Here is a tiny trained network, its code and every weight. The questions are about switching its units off for an input and a target symbol, where a switched-off unit gives its printed mean instead of its output.

import numpy as np


def w(rows, s, z=0):
    codes = np.array(rows[::2]) - 128.0
    scale = np.full(codes.shape[1], s)
    scale[-1] = z or s
    return codes * scale


def norm(h):
    return h / np.sqrt((h * h).mean(-1, keepdims=True) + 1e-5)


def softmax(a):
    e = np.exp(a - a.max(-1, keepdims=True))
    return e / e.sum(-1, keepdims=True)


def log_softmax(a):
    a = a - a.max(-1, keepdims=True)
    return a - np.log(np.exp(a).sum(-1, keepdims=True))


def net(x, mask):
    ids = ['αβγμπψ'.index(c) for c in x.split()]
    T = len(ids)
    res = E[ids] + P[:T]
    u = 0
    for l in range(3):
        r = norm(res)
        for j in range(2):
            rows = slice(2 * j, 2 * j + 2)
            q, k, v = (r @ M[l][rows].T for M in (Q, K, V))
            z = softmax(np.where(np.tri(T) > 0, q @ k.T / 2**0.5, -1e9)) @ v
            o = O[l][rows]
            res = res + np.where(mask[u + j], z, o[:, -1]) @ o[:, :-1]
        u += 2
    return log_softmax(norm(res)[-1] @ U[:, :-1].T + U[:, -1])


Q, K, V, O = {}, {}, {}, {}
E = w([
[117,146,143,145,118,110,159],'α',
[59,140,134,80,117,137,153],'β',
[223,153,237,224,133,249,49],'γ',
[91,131,92,115,144,112,80],'μ',
[73,83,137,91,124,101,148],'π',
[84,119,133,140,60,95,129],'ψ',
],0.011)
P = w([
[30,67,251,35,37,197,98],'0',
[175,109,113,74,142,210,211],'1',
[154,130,135,84,141,178,184],'2',
[147,136,146,94,138,147,157],'3',
[135,152,154,122,140,126,146],'4',
[128,155,161,139,146,121,125],'5',
[119,170,155,172,142,114,118],'6',
[80,176,144,199,150,113,113],'7',
[79,168,176,202,150,114,114],'8',
],0.0024)
Q[0] = w([
[92,128,189,126,1,135,104],'0.h1',
[81,77,105,67,156,139,87],'0.h1',
[178,151,50,141,191,123,148],'0.h2',
[111,118,154,154,93,106,87],'0.h2',
],0.009)
K[0] = w([
[98,65,83,200,3,44,103],'0.h1',
[237,43,156,186,125,171,114],'0.h1',
[142,103,63,7,6,137,139],'0.h2',
[196,103,185,180,209,193,70],'0.h2',
],0.0065)
V[0] = w([
[161,127,158,37,100,230,118],'0.h1',
[108,160,136,50,132,104,173],'0.h1',
[138,166,174,192,254,36,170],'0.h2',
[223,134,220,157,148,165,64],'0.h2',
],0.0048)
O[0] = w([
[38,145,206,201,193,206,153,158],'0.h1',
[121,161,61,160,152,221,65,252],'0.h1',
[121,96,71,175,249,211,236,109],'0.h2',
[40,189,27,127,70,255,134,152],'0.h2',
],0.004,0.0024)
Q[1] = w([
[253,86,89,169,104,103,92],'1.h1',
[189,161,255,163,220,145,147],'1.h1',
[97,149,192,238,80,92,156],'1.h2',
[182,73,168,66,119,148,188],'1.h2',
],0.008)
K[1] = w([
[159,53,114,81,59,76,173],'1.h1',
[59,114,2,153,113,138,186],'1.h1',
[161,72,114,247,67,164,149],'1.h2',
[45,165,147,78,99,106,193],'1.h2',
],0.0088)
V[1] = w([
[64,106,43,21,115,174,133],'1.h1',
[146,255,140,52,156,72,149],'1.h1',
[165,97,115,159,58,153,130],'1.h2',
[71,78,75,121,149,61,152],'1.h2',
],0.0059)
O[1] = w([
[117,177,87,3,117,96,123,38],'1.h1',
[40,170,125,196,184,108,120,123],'1.h1',
[129,126,135,56,153,135,165,131],'1.h2',
[114,166,189,162,115,120,119,1],'1.h2',
],0.0077,0.0032)
Q[2] = w([
[53,89,122,166,88,137,244],'2.h1',
[164,120,92,124,147,98,197],'2.h1',
[31,83,183,154,161,93,116],'2.h2',
[91,136,156,161,156,97,253],'2.h2',
],0.011)
K[2] = w([
[140,171,84,182,72,177,81],'2.h1',
[147,184,191,114,145,229,106],'2.h1',
[110,96,9,112,130,62,115],'2.h2',
[64,71,43,163,98,144,191],'2.h2',
],0.011)
V[2] = w([
[48,109,97,118,92,66,179],'2.h1',
[96,34,111,107,78,193,23],'2.h1',
[113,2,103,121,210,111,96],'2.h2',
[127,153,68,198,119,95,185],'2.h2',
],0.0058)
O[2] = w([
[82,54,65,100,115,119,211,84],'2.h1',
[184,183,2,180,214,89,89,253],'2.h1',
[110,9,56,65,218,104,177,142],'2.h2',
[139,182,93,45,71,59,45,101],'2.h2',
],0.0055,0.0033)
U = w([
[24,226,136,74,130,145,143,125],'α',
[161,129,216,255,162,193,151,72],'β',
[176,132,143,92,10,74,105,239],'γ',
[156,32,112,36,173,134,173,203],'μ',
[115,126,19,162,51,167,171,3],'π',
[168,201,108,159,203,28,14,77],'ψ',
],0.0061,0.0033)

Each question gives the input, a string of symbols that net reads in full, and the target symbol t.
The units are the heads (2 rows each of Q, K, V and O). Each row of codes is followed by its name. A weight is (code - 128) times the scale printed after its matrix; where a second scale follows, it is the last column's (O and U).
mask holds one flag per head, layer by layer. A switched-off head (its flag False) gives its mean, the last column of its rows in O, instead of its output. The means were averaged over made-up inputs and are rounded, as every weight is.
A unit's drop is (log p(t) with every unit on - log p(t) with that unit switched off) / (log p(t) with every unit on - log p(t) with every unit switched off).
The circuit of an input: a set's keep is (log p(t) with only the set's units on - log p(t) with every unit switched off) / (log p(t) with every unit on - log p(t) with every unit switched off). Starting from all 6 units, units are removed one at a time, each time the one whose removal leaves the highest keep (on an exact tie, the one counted first), for as long as the keep stays at least 0.8.
units of the circuit, in order: the units of the circuit, biggest drop first
heads that matter: for each layer, one digit per head in row order, 1 if its drop is at least 0.15 and else 0, layers parted by /
drop of u: that unit's drop, to one decimal
input α α ψ β β ψ α, target γ: heads that matter	01 / 01 / 11
input α γ α π, target ψ: units of the circuit, in order	[2.h1]
input γ β ψ β, target π: heads that matter	01 / 10 / 11
input ψ μ γ α α, target ψ: heads that matter	01 / 00 / 11
input α ψ α β α, target α: units of the circuit, in order	[1.h1; 2.h1; 2.h2]
input π ψ α β π α γ μ, target μ: units of the circuit, in order	[2.h2; 0.h1; 1.h2]
input γ ψ μ α μ β α, target ψ: heads that matter	01 / 00 / 10
input β β ψ α π α, target μ: units of the circuit, in order	[0.h2; 2.h2]
input α β α μ α α β, target β: units of the circuit, in order	[0.h2; 1.h1; 0.h1]
input α γ β α π β, target ψ: heads that matter	00 / 01 / 11
input π γ μ μ ψ α ψ β π, target π: heads that matter	01 / 10 / 10
input μ α α α μ, target β: units of the circuit, in order	[0.h2; 1.h2; 2.h1]
input α α π π ψ π, target γ: units of the circuit, in order	[1.h2; 0.h1; 2.h2]
input π α π α, target μ: units of the circuit, in order	[2.h2]
input π ψ ψ β α β γ α π, target ψ: units of the circuit, in order	[2.h1; 2.h2; 1.h2; 0.h2]
input π γ β π ψ β, target π: drop of 2.h1	0.8
input α β π β β γ π β, target β: drop of 0.h2	-0.2
input π α π π α ψ π, target β: drop of 1.h2	1.4
